Below is a small trained network, with its code and all its weights. Each question gives an input and a class and asks what happens when units are switched off, that is, made to give their printed mean instead of their output.

import numpy as np


def w(rows, s, z=0):
    codes = np.array(rows[::2]) - 128.0
    scale = np.full(codes.shape[1], s)
    scale[-1] = z or s
    return codes * scale


def norm(h):
    return h / np.sqrt((h * h).mean(-1, keepdims=True) + 1e-5)


def f(y):
    return y / 2 * (1 + np.tanh(0.7978845608 * (y + 0.044715 * y**3)))


def log_softmax(a):
    a = a - a.max(-1, keepdims=True)
    return a - np.log(np.exp(a).sum(-1, keepdims=True))


def net(x, mask):
    res = np.array(x, float).reshape(1, 7) / 4 @ E
    u = 0
    for l in range(2):
        y = f(norm(res) @ A[l][:, :-1].T + A[l][:, -1])
        res = res + np.where(mask[u : u + 8], y, B[l][:, -1]) @ B[l][:, :-1]
        u += 8
    return log_softmax(norm(res)[-1] @ U[:, :-1].T + U[:, -1])


A, B = {}, {}
E = w([
[54,55,131,170,101,30,101],'x0',
[119,204,156,51,3,103,115],'x1',
[127,129,125,126,130,128,126],'x2',
[130,127,127,131,124,131,130],'x3',
[128,130,123,131,129,127,127],'x4',
[204,85,120,121,144,28,45],'x5',
[130,127,127,133,126,131,127],'x6',
],0.015)
A[0] = w([
[35,153,148,122,114,206,161,184],'L0N0',
[63,117,147,156,184,199,160,68],'L0N1',
[163,97,114,135,196,150,134,56],'L0N2',
[88,97,151,129,125,69,122,3],'L0N3',
[36,114,125,130,90,78,110,36],'L0N4',
[60,74,125,166,145,105,118,57],'L0N5',
[172,115,131,115,113,126,126,12],'L0N6',
[7,109,117,151,99,127,179,30],'L0N7',
],0.018,0.0054)
B[0] = w([
[126,148,98,93,132,23,236,246],'L0N0',
[133,117,43,59,144,237,26,205],'L0N1',
[191,95,211,149,139,150,218,175],'L0N2',
[155,77,11,60,92,80,145,171],'L0N3',
[202,83,191,168,3,143,145,197],'L0N4',
[20,146,88,135,202,50,43,190],'L0N5',
[103,163,119,146,140,180,102,129],'L0N6',
[45,129,231,211,112,210,87,198],'L0N7',
],0.019,0.014)
A[1] = w([
[67,159,164,154,133,186,36,3],'L1N0',
[178,183,118,126,114,132,165,137],'L1N1',
[49,71,81,207,214,92,81,20],'L1N2',
[181,161,124,106,103,131,46,85],'L1N3',
[187,45,126,156,153,76,117,147],'L1N4',
[158,93,66,115,251,168,156,111],'L1N5',
[162,209,81,81,141,182,33,61],'L1N6',
[172,163,211,231,176,145,117,16],'L1N7',
],0.023,0.0039)
B[1] = w([
[156,27,106,160,124,186,89,179],'L1N0',
[128,130,120,150,202,163,140,203],'L1N1',
[167,169,71,45,218,219,206,245],'L1N2',
[124,104,145,145,193,130,71,185],'L1N3',
[182,222,120,126,138,73,136,222],'L1N4',
[100,98,167,203,5,70,111,246],'L1N5',
[56,149,243,107,158,113,110,206],'L1N6',
[175,115,53,60,114,79,32,159],'L1N7',
],0.024,0.014)
U = w([
[43,99,186,187,40,133,153,239],'0',
[142,212,88,79,200,106,234,200],'1',
[214,144,124,146,90,33,31,99],'2',
[104,155,218,116,237,123,49,2],'3',
[100,66,74,119,189,253,104,40],'4',
],0.017,0.0028)

Each question gives the input, the list of numbers given to net, and the class t.
The units are the neurons (one row each of A and B). Each row of codes is followed by its name. A weight is (code - 128) times the scale printed after its matrix; where a second scale follows, it is the last column's (A, B and U).
mask holds one flag per neuron, layer by layer. A switched-off neuron (its flag False) gives its mean, the last column of its row in B, instead of its output. The means were averaged over made-up inputs and are rounded, as every weight is.
A unit's drop is (log p(t) with every unit on - log p(t) with that unit switched off) / (log p(t) with every unit on - log p(t) with every unit switched off).
The circuit of an input: a set's keep is (log p(t) with only the set's units on - log p(t) with every unit switched off) / (log p(t) with every unit on - log p(t) with every unit switched off). Starting from the 12 units with the biggest drops (on a tie, the unit counted first), units are removed one at a time, each time the one whose removal leaves the highest keep (on an exact tie, the one counted first), for as long as the keep stays at least 0.8.
circuit, biggest first: the units of the circuit, biggest drop first
most important unit: the unit with the biggest drop
k most important neurons: the k neurons with the biggest drops, biggest first
top k neurons in layer l: the k neurons of layer l with the biggest drops, biggest first
drop when u is switched off: that unit's drop, to one decimal
input [0,0,4,-2,-4,-7,0], class 0: circuit, biggest first	L1N2
input [-3,0,-8,6,-1,4,-3], class 2: circuit, biggest first	L0N1; L0N0; L1N7
input [0,-1,-5,4,3,-7,5], class 0: top 3 neurons in layer 0	L0N0; L0N5; L0N1
input [-3,0,3,-2,4,-7,-3], class 0: top 3 neurons in layer 1	L1N2; L1N5; L1N4
input [-7,0,5,-4,-1,5,7], class 2: top 2 neurons in layer 0	L0N1; L0N2
input [6,0,1,5,-2,6,-8], class 1: 3 most important neurons	L0N5; L1N5; L1N2
input [1,2,-8,2,5,-4,-3], class 0: 3 most important neurons	L0N7; L1N2; L0N0
input [-7,-5,-5,-2,-2,-1,8], class 0: 2 most important neurons	L1N5; L0N1
input [0,4,-8,2,-8,3,7], class 3: 2 most important neurons	L0N0; L0N7
input [-4,2,3,1,0,2,-2], class 3: top 2 neurons in layer 0	L0N0; L0N7
input [8,-1,8,3,8,-7,3], class 4: 3 most important neurons	L0N7; L0N5; L1N2
input [2,-8,-5,0,-7,6,5], class 1: 2 most important neurons	L1N2; L0N5
input [-7,-1,6,-2,7,6,-3], class 2: 2 most important neurons	L0N1; L0N2
input [2,4,8,-8,7,-5,-8], class 0: most important unit	L0N7
input [4,-5,3,4,2,-1,6], class 4: 2 most important neurons	L1N0; L0N0
input [5,-1,3,7,-5,3,-2], class 1: 2 most important neurons	L0N5; L1N2
input [1,-6,-3,-5,0,3,6], class 1: 3 most important neurons	L1N2; L0N5; L0N4
input [-5,5,8,2,5,2,6], class 3: drop when L0N0 is switched off	0.9
input [7,-1,-5,-8,-6,-5,4], class 4: drop when L1N0 is switched off	0.0
input [-7,7,8,-4,-6,2,0], class 3: most important unit	L0N0
